Rows lie near named flat spaces through zero. A row that begins with a name and a colon came from that space; any other row is followed by the name of its block's space that it lies nearest.
z358-z355: [ 20  -3   7 -31  29  20  -9  10  23 -12   5 -24  12  -5  32   4 -14 -14
  18  20   3 -15   9 -11  -5  24 -23  -2  -1  -3  16]
z848-z631: [-23  10 -12  39 -14   0   8 -22 -21  -2  18  20   7  -8 -33  11 -15   4
  21 -20  20   1 -27   8 -42 -22  14  16  43   0 -15]
z358-z355: [ -5  13 -17  26 -41 -28   9  -2 -21  15  -9   7 -12  -2 -22  -3  12  30
  -3 -13  -8  10   4  13  12 -15  17  -3  -7  -1 -12]
z877-z270: [-25  20  23   9  14 -36   2 -15 -12   0  25  27  -3 -24  -2  -5   7   0
 -10 -22  -7  19 -14 -34  21  11  45   3  13   0 -27]
z739-z906: [ 16   0   4 -20   6   7   7  20   9   3   0 -16  -6  -9  34  12 -12  -5
  -1   5  -4  -5  10  -9  34  29   8 -10 -10 -16  11]
z739-z906: [  0  11   7 -30   3 -33  -4 -12   1  23  14  40 -14 -22  30  -1 -20   8
 -29   7   5  22   9  -8  23  -7   7 -35 -21   6 -17]
z848-z631: [  0 -11  -6  -8  -7   3  -3   3   0  13   4  14  -3  -9  18  -5 -14  15
 -29  11  -4   7   6  -6   0  -9 -11  -9   2  22  -5]
z877-z270: [-12  44  -5   9  11 -43 -16 -34 -12  -4  32  17  12 -30 -12  -2  -6  17
  51 -11  11  14  -1 -18 -29 -15  16  -6  19   7 -34]
z739-z906: [ -1   6 -10 -15 -11   5   6 -13 -10  -9  -2  -5  -3   0   7  11  -3   9
   7  -7   3  -4  16  -5   2 -17  20 -17  -4  -8  -6]
z842-z222: [ 24  22   2  15 -14 -13   5  26   8  19  14  -8 -17  -4  -6  -3 -34   1
  36  -9   6 -10  -2  17  25  39   2 -22  -7 -41  -2]
z358-z355: [  5 -17   1  34   7  29  -1  33   5   4 -12 -19  -1  21 -19  -4  10 -15
   6  -6  -7  -4 -10  13   9  19 -11  22   7  -4  12]
z358-z355: [ 13   9  -2  -8  12   4 -12   3   8 -11  -3 -24   5   8  -2  -5   8  -2
  35   3  -3  -8  16  -2  -4   4  -8  -5  -9  -6   1]
z848-z631: [ -8  -3 -24   6  -4  14 -11 -10 -18  -4 -12  -2   2   9  -7   3  17  18
   7  -6  -4  11  24  -3 -10 -44   8  -7  -1  25 -16]
z877-z270: [ 20  15 -36  37 -54  -5  32  31 -16  38  -3  -2 -20 -18   7  39 -42  20
  20  -7  17   0  -9  45  27  18   9  -8   7 -35  11]
z842-z222: [-22 -34   6  -6   7  50   4 -11  -2 -12  20  22   6   3   6   0 -34  -9
 -39  -3  11 -12 -17 -20 -37 -19   0   1  42  20  -7]
z842-z222: [ -5  -4   9  -8   2  -4  11 -12   4  10   7  33  -7  -1   1  12 -24 -23
 -18   2  25   2 -23  21  -7  -2  -5  -9  -1 -16   7]
z848-z631: [  6   3  -6   2 -49 -14   8  -5  -5  15  11  18 -20   5 -19 -20 -34  28
 -13  -6   4 -12   3  16  -8 -10  -4 -33  -5 -12 -14]
z358-z355: [ 10   3  -4 -12  21  16 -13  10   7   2  19  -5   4 -14  27   1 -26   5
  17   6   2   0  13 -21  -1   7  -5 -15  12  11 -11]
z848-z631: [ -7  13 -25   2   0  13  -8 -15 -20  -5  10   2   1  -6   2  13 -11  18
  30 -14   7   7  23 -13 -13 -36  23 -21  13  10 -27]
z877-z270: [  4  21 -16  33  26   2  -6  20  -7   8   1 -17   9 -16   7  27   9  -7
  51  -8   3  18  -1  -1  16  15  13  20  15  -1  -2]
z842-z222: [-26  -5  16 -46  25 -11   7 -48  -9 -19 -20  32  -3  12   8  22  34 -35
 -35  -5  15  18   4   1   9 -43  32 -13 -33  -6   2]
z790-z845: [ -5 -18 -28  20 -26   6   9  23 -17  35  -1  19  -5 -29  36  15 -15  37
 -51  11 -12  25   2  -7  20 -10  -1  10  19  43  -5]
z842-z222: [-17 -28  -6  40 -20  43   6  18 -13  -3  13  -4   3   5 -17 -14 -16  20
 -23 -15 -14 -12 -14 -21 -19  -1   6  21  50  24 -12]
z842-z222: [ -9 -10  24  -7  10 -16  -6 -16  10  14  -1  47 -14  21 -25 -17  -3 -30
 -32   2  18  10 -20  30  -7 -14 -20 -16 -25  -7   0]
z358-z355: [-12  22  -6  -6  20 -29  -8 -27 -14   5  -8  26  -3  -4  -3  18  24 -11
  14  -9  13  30   9   9  10 -34  21 -14 -23   0 -15]
z848-z631: [  7  -7  25  -4  -6 -26  10   8  20   9  -4   7  -2   0  -4 -14   3 -15
 -29  17  -2  -7 -28  18   6  36 -27  19 -13 -13  27]
z790-z845: [-11   5  -4 -21  -7  -5  11 -28 -16  -6 -15  17 -13  12  -3  21  10 -11
  -7 -14  14   7  12  13  11 -35  32 -25 -25 -20  -5]
z877-z270: [  0  -7   8 -18  -7  -1   8  -7   5  -3  -3   6  -5   5   4  -1  -4  -6
 -20   4   3  -7  -3   5   1   0  -1  -7 -10  -9   8]
z739-z906: [ 12   8 -14 -34  -4  -9   6  -5  -2   6  -8  -2  -3 -17  41  24  -6  10
  -4  13   3   7  23  -2  21  -7   7 -20 -20  -1   6]
z358-z355: [-22   0   4  22   2 -13  13  -4 -15  15   7  33  -4 -17   1  17   0  -8
 -27 -12   6  22 -26  -1  13   0  24  16  17   5  -6]
z358-z355: [ 21   7  -9 -44 -11 -14  -1 -10  10  -2 -10 -12  -1  -5  26   4  -5  12
   3  23   2  -8  25   7   0  -6 -18 -23 -30  -4  12]
z877-z270: [ -3  13   7  16  -5 -12 -30 -11   1 -16  16 -10   5  17 -48 -56  11  28
  31 -12 -19 -11  16 -21 -34 -14 -10 -10   6  17 -35]
z790-z845: [ -3   5  12 -20  11 -20 -12 -15   8  11  23  32  -2 -16  13 -15 -23   4
 -17   9   6   9  -2 -12  -9  -4 -10 -21  -1  13 -16]
z790-z845: [  0  17   2   3   5  -4  -5  -6  -1   5  33  16  -2 -18   3  -1 -40   5
  23 -10  13  -1  -4 -13 -10   6  10 -21  21  -8 -22]
z790-z845: [-11 -23  11  -7   8  29  10  -5   2 -25 -14 -14   7  20  -7   4  19 -22
 -18  -3  -2 -15  -9  -3  -9  -1   6  20   6  -5  18]
z842-z222: [-19 -27  -3 -40  17  49  13 -27  -4 -25  12  11  16 -15  43  32 -28 -13
 -32   8  19 -11  -5 -28 -33 -24  11   3  36  18   7]
z842-z222: [  0  -6   2  26  -2   5 -20  15   2   1   2 -10   1  15 -29 -38  13  18
   4  -4 -21  -1   7 -11  -9  -1 -15   5   6  23 -16]
z358-z355: [  2   7   1   4 -10 -11   6   1   0  -3   1  -9   2  -6  -2   0   3   7
   6   0  -4  -6  -4  -2   1  12   3   9   3  -6   4]
z790-z845: [ 17   7 -17  -1 -15  19 -10  15  -5   2   1 -21 -13  12  -1 -10 -16  24
  28 -10  -9  -9  37  -5  13  -8   8 -37 -10  -7 -19]
z739-z906: [-20 -17  52 -29  10  -6  24 -12  13 -22  18  13   2 -10  16 -10  -5 -25
 -60  -4  -8 -18 -34 -37  12  42  25  17  15 -16  12]
z739-z906: [ 21  14   7 -30   8 -34  -8  10  15  23   4   9 -11 -19  36  -5 -11   7
  -8  19  -4  14  16  -2  36  20 -11 -27 -34  -2   0]
z842-z222: [ -2  17 -25  14 -19 -21  27  -4 -17   6 -12  -8   9 -32  21  48  10   8
  11   4   8  11 -13  13   9   5  18  32  12  -7  21]
z790-z845: [  9  44 -12  35  49  -9 -15  18  -6   3   6 -23   9 -16   0  31  14 -21
  95 -19   9  23   5  -1  26  23  25  10   6 -20 -11]
z877-z270: [ -4 -17 -22 -20  34  35 -26 -16   3  -4   2  11  21  -4  24  11  -8  -2
   2  24  15  12  15  -5 -47 -47 -35  -2  14  50  -5]
z877-z270: [ -2   5  -1 -13   4  -3 -25 -27   5 -16  11   2  10   9 -20 -30   0  15
  18   6   0  -9  14  -9 -48 -30 -23 -14   2  21 -18]
z790-z845: [  1  25  -4   7  20 -13  -5  -5  -5   0   2  -1   0  -5  -3  17   7 -13
  42 -12  11  12   3   5  11   0  18  -5  -6 -17  -7]
z848-z631: [ -2  22  14  26  32 -27 -16   5   7  10  20  10   8 -16 -11  -9   3 -12
  31  -4   2  16 -19  -6  -1  24  -6  15  12   2 -11]
z848-z631: [ -5  -6  18  53  13  21 -14  43   2  20  35  10 -11   2 -22 -34 -31   2
   3 -25 -14   3 -17 -23  16  37   7  -1  36   6 -31]
z739-z906: [-25   1  30 -19 -11  -8  13 -39  -6 -51   6 -15   9  11 -28 -23  27   1
 -11 -21 -15 -30  -6 -37 -22  -1  38  12  12 -14  -6]
z877-z270: [-11  -8  -6  20  40  23  -9  19  -7   7   0   1  10 -12  23  21  14 -13
  -1  -3  -5  27  -2 -20  20   2  12  23  19  27  -5]
z739-z906: [ -6 -15  -7  -7   2  21  16  -3  -4 -15 -13 -15  13  -6  20  27  12  -8
 -13   7   1  -6  -7  -4  -6  -1   5  28  14   5  23]
z790-z845: [-15  -8  25   2  17  17  11 -14   8 -25  19   1  14   0 -12   1 -12 -29
   1  -7  13 -21 -36 -11 -32  19   3  25  35 -14  10]
z877-z270: [-13 -16  25 -31  51  -3  16  -3   9 -17 -27  -6  18 -14  48  40  52 -49
 -40  17  -4  18 -19 -16  38  25  16  49 -13   3  42]
z790-z845: [ 15  23   5   4  -2 -18 -14   3  11   6  28  -1  -2  -9 -11 -23 -31  13
  38   0   4 -10   2  -3 -14  19 -15 -20   6 -11 -16]
z842-z222: [  7  12 -13  -2 -10  -2  18   5  -6   0  -1 -16   3 -20  24  31  -9   5
  16   0   5  -3   0   0  13  14  17   6   8 -16  11]
z358-z355: [  7 -29 -12  41 -24  40   9  54  -1  30  10  -3 -10  -6  12  -5 -39  20
 -31   0 -13  -3 -12  -3  18  29 -12  10  34  16   1]
z848-z631: [  5   9   6   6   5 -33 -17   7  10  28  18  27  -3 -19   6 -23 -14  14
 -11  14  -4  19  -5  -3   3  10 -25  -7  -4  22 -14]
z739-z906: [ 15  23 -14  29   3 -23 -34  13   2  20   0  -3  -4  11 -33 -31  12  21
  47   0  -9  16  22  15  -3 -11 -27 -16 -19  14 -24]
z739-z906: [ 16  14 -16 -16 -15   9   3   1  -5  -9  -7 -27  -8   6   7  10  -7  13
  33  -7   0 -13  31   1  13  -5  17 -29 -16 -23  -3]
z848-z631: [  1 -17   5  -9 -15  31  18  12   2   3  21   6  -9 -10  24   6 -50   3
 -28  -4   5 -18  -9 -15   5  19  11 -14  26 -10   0]
[ 25  14 -11 -13  -5  -5  -5  16   5  16  -1  -8 -14  -2  17   4 -19   9
  23   4   3   1  25  11  26   8  -4 -34 -25 -16  -3]
z739-z906
[  1 -10 -21  34   1  24   1  33 -11  20  -5  -4  -1  -7  12  17  -4   7
  -1  -3  -5  16   0   2  20   4   3  15  18  17  -1]
z877-z270
[  7   8 -21 -17 -27   7   0 -12 -13  -6  -7  -9 -12  13  -4   1  -7  23
  17 -10   1  -9  35   4   0 -32  17 -39 -18 -11 -15]
z848-z631
[ -6  -4  -8  29  12  26 -20  21 -10  11  17   4  -5   2  -6 -16 -12  16
   9 -18 -12  12  14 -25   8  -8  12 -13  22  25 -35]
z848-z631
[ -2  35   4 -46   3 -60 -20 -34  -7  -6   7   9  -4 -22  21 -20  25  37
   2   1 -21  20  46 -41  23 -24  28 -39 -38  18 -36]
z739-z906
[ 39  25 -19 -10 -10  -6 -13  23   9   1 -13 -47  -8  10   4  -6   3  19
  61   4 -11 -12  44  11  24  14  -9 -30 -36 -24   2]
z739-z906
[ -1  -2 -31   7 -17  16   5  -7 -16  25   1  33 -14   0   3  27 -36   3
   0  -3  30  13   4  34 -11 -41  -2 -30   2  -1 -10]
z739-z906
[  6  10   3 -17   7  -5   0  -2   7  -5  20  -7   8 -24  26   3 -21   8
  10   7   0  -7   2 -23  -4  18   2  -2  14   1  -2]
z358-z355
[ -7   7 -17 -14  -5  -8   5 -28 -10  -7  -4   7   9 -12   9  22   3   6
   5   7  14   5   3   6 -23 -29   2   2   3   7   3]
z848-z631
[ -5   6 -12  -5   6  -3   5 -16  -3  -1   9   9  14 -24  18  26 -13  -2
   8  11  18   4 -12   2 -25  -9  -6  13  20   9   7]
z842-z222
[-23  -2  -9  54 -19   2   8   1 -20   9  11  18   2  -5 -33  -1  -4  11
  -5 -19   1   7 -28   3 -19  -9  11  25  40  12 -14]
z842-z222
[-12  17 -17  54   3 -22  17  28 -24  24  -2  -2   7 -42  21  40  22  10
   6 -12 -12  36 -20 -11  46  28  37  49  28  12   1]
z877-z270
[-15   0  10  10   0 -25  23  -7  -6   7 -13  19   0 -10   0  25  22 -23
 -27  -1   8  15 -32  17  18  10  15  30  -4 -12  21]
z358-z355
[-11  -5  18  -4  -8 -27   3 -24   9  -4   1  21   7   3 -22 -18   9  -7
 -27  12   5  -5 -27  13 -32  -4 -24  18  -1   5  11]
z739-z906
[ 16  -1 -14  11  16  13 -25  37   5  21  11 -12   1 -15  27 -14 -12  26
  10  10 -20  15  26 -25  20  12 -16  -8   6  35 -18]
z790-z845
[  1  38  -2  11  -3 -31  12  -8 -12   7   8   7 -12 -13  -7  24  -8  -8
  43 -23  17   8  -4  13  23  10  38 -16  -7 -42 -10]
z842-z222
[  5   0 -12  36   2   4   0  30  -4   3 -18 -32   9  -1  -4   6  33   6
  16   0 -20   7  -1   0  19  20  -1  38   7  11  12]
z877-z270
[ 18  -5   7  -4   0   8 -15  23  14   0  -3 -22  -5  16  -4 -31   2  10
   6   4 -19 -11  20  -7  12  17 -17 -13 -16   2  -3]
z842-z222
[ -2  31 -14  15  11  -8 -16 -12 -14  -7   7  -7   1   2 -22   2   7   7
  61 -21   5   8  19  -4  -6 -20  22 -17   1  -8 -27]
z848-z631
[ -3 -10  -9  37  38  31 -24  32  -2  -2  -8 -26  15   7  -3  -4  34  -2
  21  -4 -22  17   9 -21  10   5  -4  32  17  35  -7]
z877-z270
[ 21   1 -19  35 -32 -20   8  35   7  28 -11 -18   5 -16   2   1   0  22
   2  23  -9   1 -16  29   4  32 -40  34   4   8  27]
z842-z222
[ 19  15  20 -16 -50 -57  20 -11  18  14   1  15 -18   2 -22 -22 -21   3
 -15  12  10 -22 -22  42  -3  28 -25 -17 -33 -45  21]
z848-z631
[ 21  14 -13   6 -47   0   2   7  -2  -1   5 -22 -15  15 -27 -21 -26  30
  34 -11  -3 -29  19  14  -9   2  -3 -33  -7 -28 -10]
z790-z845
[-17  13  23  -1  36 -39   2 -25   7   0   6  30  14 -20   0  15  18 -37
  -4   8  18  19 -39   7 -11  11  -4  32   3  -3  13]
z790-z845
[-18 -24 -14  48 -13  67   1  21 -25 -15  -6 -21  -8  39 -42  -8   6   7
   9 -41 -14 -11  11 -12  -1 -23  35   1  31   3 -23]
z848-z631
[  3   1  -3  20  22  -3 -17  22   2  24   5  11  -1 -10   9  -4   1   1
   1   5  -6  25   1  -3  17   7 -12   4   1  23 -10]
z739-z906
[ -8 -11   5   2 -12  -2  15   6  -6  10  -2  14  -7  -8  12   6  -3   2
 -39  -2  -5   7 -10  -4  20   6  13   5   3   3   3]
z877-z270
[-3  4  0 11  8  2 -2  7 -4  4  5  2 -1 -4  1  3 -1 -2  7 -8 -1  7 -1 -6
 10  5 11  1  6  0 -7]
z877-z270
[ 12  -8  11   1 -12  15  -8  12  10  -8  -3 -18 -11  33 -31 -35  -2   2
   8  -8 -11 -23  12   6  -3   6 -11 -19 -14 -15  -4]
z877-z270

Each name stands for a flat space through zero: a line, a plane or more. A row that begins with a name and a colon came from that space; any other row is followed by the name of the space it lies nearest, among the names in its block.
z899-z724: [ -6  -2   7  -7 -21  -8  -4  13  10 -16  11 -14  14   3 -25  13   0  14
  11  11 -13  16   5   0  -2   4  -3   3  11  -2  -5]
z883-z283: [ 11   2  -3   7  12   3  -2  -8   0  20  -3  13  -1  -5  10 -17  10   2
   3 -14   8  -2  -9  -1  10   0  -5   8 -16  10  -2]
z883-z283: [  0 -21 -17   6  15 -19 -21  28   3  -9 -14  -2 -17  -4 -11  -3 -14   1
   8   9 -22  18  -3 -27 -15   6 -17  22   8 -19   7]
z53-z289: [ 17 -27  23 -16  30 -18   4  23  -4  -1 -10 -27  10 -10 -13 -23   2   9
  25  14 -39  23   9 -12 -10   7  -2 -18   8 -22  50]
z883-z283: [ 25  19 -27  16  34  -6  44  15 -11   3   3  36 -13 -12 -19 -21  10 -16
   3  21  12 -13 -32 -14  14  -8 -65   1   5 -26 -13]
z53-z289: [ -9  27  -6  22 -21 -11  15  11  20  34   8  10  21 -21 -37  32  43  10
  -5  12  -4  -8 -25  -7   7  13 -13   1  -1  18 -15]
z53-z289: [ 14 -18 -14   5  13   5  19  15   2  23  -2 -16   5  14  11   6   0  -2
  23 -18 -10 -25  17   7 -18  21  12  -7  -5 -25  13]
z883-z283: [-20 -25  14  -2 -13   2 -47  -1  -2 -17 -15 -14  -8   0  12   9 -12   8
  -7  -2 -18  18  12 -13 -17   0  28  10  12  20  13]
z591-z707: [ -9   9   1  -2 -13   1 -13 -20  23  21  -3   4  18 -12  -8   7   3   7
   2  -8  -5   2  -8  16  -2   0  12   3 -17  18   1]
z899-z724: [ 19 -20   2  -1  38   7   1  -3 -23  10 -14  -2 -22   9  42 -32  -8 -11
   0 -21   8  -9  14  -6   1   1  13  -4 -12 -10  21]
z883-z283: [  8  11 -13   7  -5  -2  -4 -11  21  40   4   9  11  -1   3  -5  12  10
  10 -30  12  -5  -6  14  12   9   7  19 -37  11 -16]
z591-z707: [  1  -6  25  10   1   6  -3   0 -13  27  -4  -9   5  -4  19   1  36   8
  -8 -14   1  -7   6  -9   7  12  28 -11  -4  28  15]
z899-z724: [-12  10  10   9 -11   5 -23 -16 -10   8  -3   9 -13   0  25   1  14   0
 -30 -16  24   2  -1  -8  17  -4  23  10 -12  36 -15]
z899-z724: [  3  -9 -22  25  19  26  -7 -18 -12  24 -19  24 -22   3  44  -4  -2 -18
 -11 -27  17 -36  -5  -1 -10   1   8   8  -8  11  -4]
z899-z724: [ 14 -16  27   3 -13   9  31  34 -24 -16  23 -28  16  19  -6  10  33  17
  17   8  -7  -7  20 -11   3  17   0 -21  32  -2   3]
z53-z289: [ 21 -11  26   6   4   5  11  17 -16  -1  10  -5  14  -3  -7 -18  35  19
  17   4  -9   9  -3 -15  13   6 -16  -7  14  15   9]
z883-z283: [  9  23  22 -28  10   1  68   4 -31 -38  24 -14   1  14  -7  -3  -5 -22
 -13  36  17 -13  14  16  16 -16 -13 -56  27 -38   9]
z53-z289: [-28  30 -30 -13   7 -20   3 -25  23  23 -18   1 -16  -5   6  26 -38 -35
 -34   0  12 -18   4  24 -12  -5  30 -10 -29 -29   4]
z899-z724: [ -6 -11 -17  10  -8  10  -8   1   6   7  -4  -3  -3  11  12  17  -8  -2
   5 -15  -1 -18   9   4 -17  11  14   8   0  -3  -7]
z591-z707: [ -9  -4 -12  13 -14  21 -25 -29  24  34 -11  11  14  -6  14  12   0   5
   9 -30  -3 -19  -7  21 -16   7  22  13 -20  27  -3]
z591-z707: [ -4 -12 -17  26  -5  -3 -25  15   1  23  -9   3 -14   4  15  11  15   7
  -4 -23   3  -5   1 -22  -4  18  12  31 -10  15 -15]
z53-z289: [ -1  -2 -10   7 -10  -2   0   8  17   8   2   0  14  -6 -22  13   5   8
  16   4 -16  -1  -8   2 -11   8 -10   7   3  -2  -2]
z591-z707: [  4 -12  -2  16  10   2  -3  13 -16  10  -7  -1 -15   6  19   0  13  -2
  -6 -10   4 -10   5 -19  -1  10   7   5   2   4   2]
z883-z283: [  8 -14  20   0  21  10 -13 -10 -23  -5 -12   5 -12  -5  27 -28   4  -2
  -7  -4   2   6   0 -11   6  -9   4  -6   4  17  19]
z53-z289: [ -1  32  -3 -18  13  -7  35 -25  17  26   0   3  16 -14 -11   1  -6 -18
  -6   8   5 -16  -7  33   4  -7   4 -32 -21 -20  17]
z899-z724: [ -6   4  -6  15 -22  13  17   8   2   5  10  -2  12   6  -9  31  17   2
   3   2   0 -24   0   3  -9  12   0  -6  16   5 -14]
z591-z707: [-11  19  -3   8   1 -10   5   2  -9   6  -2   7 -16  -3   5  11  10 -12
 -30   6  17  -5  -4 -12  11  -2   5  -2  -2   4 -10]
z53-z289: [ 10   9   7 -29   1  24   7 -43   3 -32  10  15  11   3   5 -32 -36  -6
  12   2  13   4  -4  40   8 -31 -16 -12  -4  -3  -3]
z899-z724: [ 11  -2 -13   8  25  10  21  -5  -8  19  -9   8  -8   1  19  -6  -1 -16
   1  -8   6 -28  -1   5  -7   3  -1 -12  -5 -14  10]
z591-z707: [ 13 -25 -53  19  41  26  13   4 -23 -15 -21  25 -44  20  40  -7 -46 -38
   4  -9  10 -46   2  -5 -33  -3 -24   8  16 -44  -4]
z591-z707: [ -2  -9 -39   9  -1   8 -17  -4  18  -3  -7  16  -9   6   0   5 -32  -5
  14 -12  -2  -9  -6   7 -20   0 -14  28  -6 -14 -19]
z53-z289: [ 26 -10  -1 -17  -4  28  20 -17  24 -15  17   6  44  -1 -28 -22 -18  16
  60   3 -22  -2 -10  42 -12  -8 -37  -9   6 -13   6]
z883-z283: [ -7 -12  13 -10   0   1   1   8 -13 -28  -2 -15  -4   4  -1   6 -11  -5
  -4  18 -12   5  12  -6 -11  -4   5 -16  25 -10  16]
z899-z724: [ 13  15  14  14  26  14  22 -15 -32  18  -5  25 -14 -10  29 -23  31 -14
 -25  -3  27 -20 -15 -10  24 -10  -7 -18  -3  22   5]
z591-z707: [-10  22 -32   7  24 -26   9   7  -2   5 -15  19 -34 -10  -4   5 -16 -30
 -32  17  14  -5 -14 -16   2  -8 -17   6  -7 -28  -8]
z883-z283: [-15   8 -12  -4 -30 -13 -18   0  30  16   8 -14  12   8 -10  24  -6  11
   3 -18   1   7  11  14  -2  12  25  20 -24   2 -20]
[  7 -15  27   6  16  28  -4 -20 -26  -3 -12  10  -2  -9  28 -20  13  -2
  -4  -1  -2 -10  -5  -4  -1 -10   3 -19  16  28  25]
z883-z283
[  1   5   9   4  23  -5   9  -6  -9  28 -14   2  -6 -14  13  -5  16 -11
 -15   0   0 -11  -4  -6   2   2  13 -19  -8   4  25]
z591-z707
[  7 -22 -13  11  14  14 -17 -12  15  33 -19   5   7  -7  16  -7  -4   3
  22 -26 -17 -15  -3   9 -22  10  11   8 -15   6  19]
z591-z707
[  1  26  35 -17  -5 -21  26   6 -11  -1  18 -16  11  -4 -15  -4  29   5
 -18  17  11  18   5  -2  32  -3   7 -26  -3   5   6]
z899-z724
[ 31 -18   3 -35  46 -42  28  39 -10  -6   4 -42 -12  20   1 -38 -24  -3
  22   0 -11  25  35  -7   8  10   3 -11 -19 -70  33]
z883-z283
[  8 -31   3   1   5   7 -19  13 -14 -21  -3 -10 -11  15  17 -13 -11   7
  13  -9  -7   9  15 -13  -9   4   2  13  11  -3   3]
z53-z289
[  8  -8 -34  15  30  17   2 -16   3  19 -22  27 -15  -6  21  -9 -21 -21
   6 -13   1 -31 -14   7 -21  -3 -13   5  -8 -13   6]
z899-z724
[  6   8 -19   4  21   4  27  -7   2  26  -8   6  -4  -1  10   3  -5 -19
  -1  -6   5 -31  -1  13  -9   4   2 -15 -11 -22  10]
z899-z724
[-16 -11   4   6 -22  14 -17  -5  10  -1  -4  -8  13  -2  -3  25   1   7
   5   0 -17  -7   3   5 -21   6  17  -2  14  16   5]
z883-z283
[  2  -7  17  45 -20  46  -7  -2 -40  -6   6  30  -8   2  29   7  53   9
 -17  -8  24 -26 -17 -28  12   0 -12   7  34  65 -28]
z899-z724
[  7 -13  -1 -24  12 -19  -2  12  11 -11  -1 -22   4   5 -12 -13 -27   3
  20   4 -20  21  15   6  -8   2   2   0  -7 -33  19]
z899-z724
[  4   3   6  -6  19 -21   0   4   9  21 -10  -4   5 -19 -13 -11   7   2
   2   6 -15  14  -7  -5   3   2  -1  -6 -13  -6  24]
z591-z707
[-16  17 -43   5  -9 -25 -22   3  32   3  -6  19 -12  -8 -26  14 -27  -6
  -6   3   2  13 -17  -2  -5  -3 -20  38 -19 -15 -30]
z591-z707
[-12   9  -6   2 -29  -3 -34 -19  30  34   3  -2  12   3   9  10   5  17
  -1 -38  12   7   5  16   9  10  36  29 -41  30 -22]
z883-z283
[-16  17  17   3 -38  -3  -5   4   4 -10  17  -4  14  -2 -22  24  24  15
 -13  12   5  12  -4  -4  13   0   3   2  11  27 -21]
z899-z724
[ -4  18  15 -14 -12   8  26 -11  -9 -15  15  -7   7   8   0   9   1  -7
 -12  11  15  -9   8  17  10  -8   8 -27   9  -3  -4]
z883-z283
[-16   1   1  12 -28   8 -23  -5   2  -2   3   3  -1   4   5  19   9   8
 -12  -9   8   0   0  -5   1   3  14  15   3  28 -21]
z899-z724
[  1   9  17   2  30   1  12 -24  -3  49 -22   3   5 -26  19  -7  22 -14
 -17  -5  -5 -20  -8   6   0   1  25 -34 -18  13  43]
z591-z707
[ 39  -7  -2  30  52  28  19 -14 -24  33 -17  48  -6 -26  23 -50  33  -6
  13  -9   6 -24 -38 -13  11  -8 -46  -4  -3  22  16]
z883-z283
[  7  -2   9  24   0  26  11   0 -27   4   3  15  -5   2  21   0  32   0
  -9  -5  15 -23  -7 -13   8   2  -6  -6  17  27  -9]
z899-z724
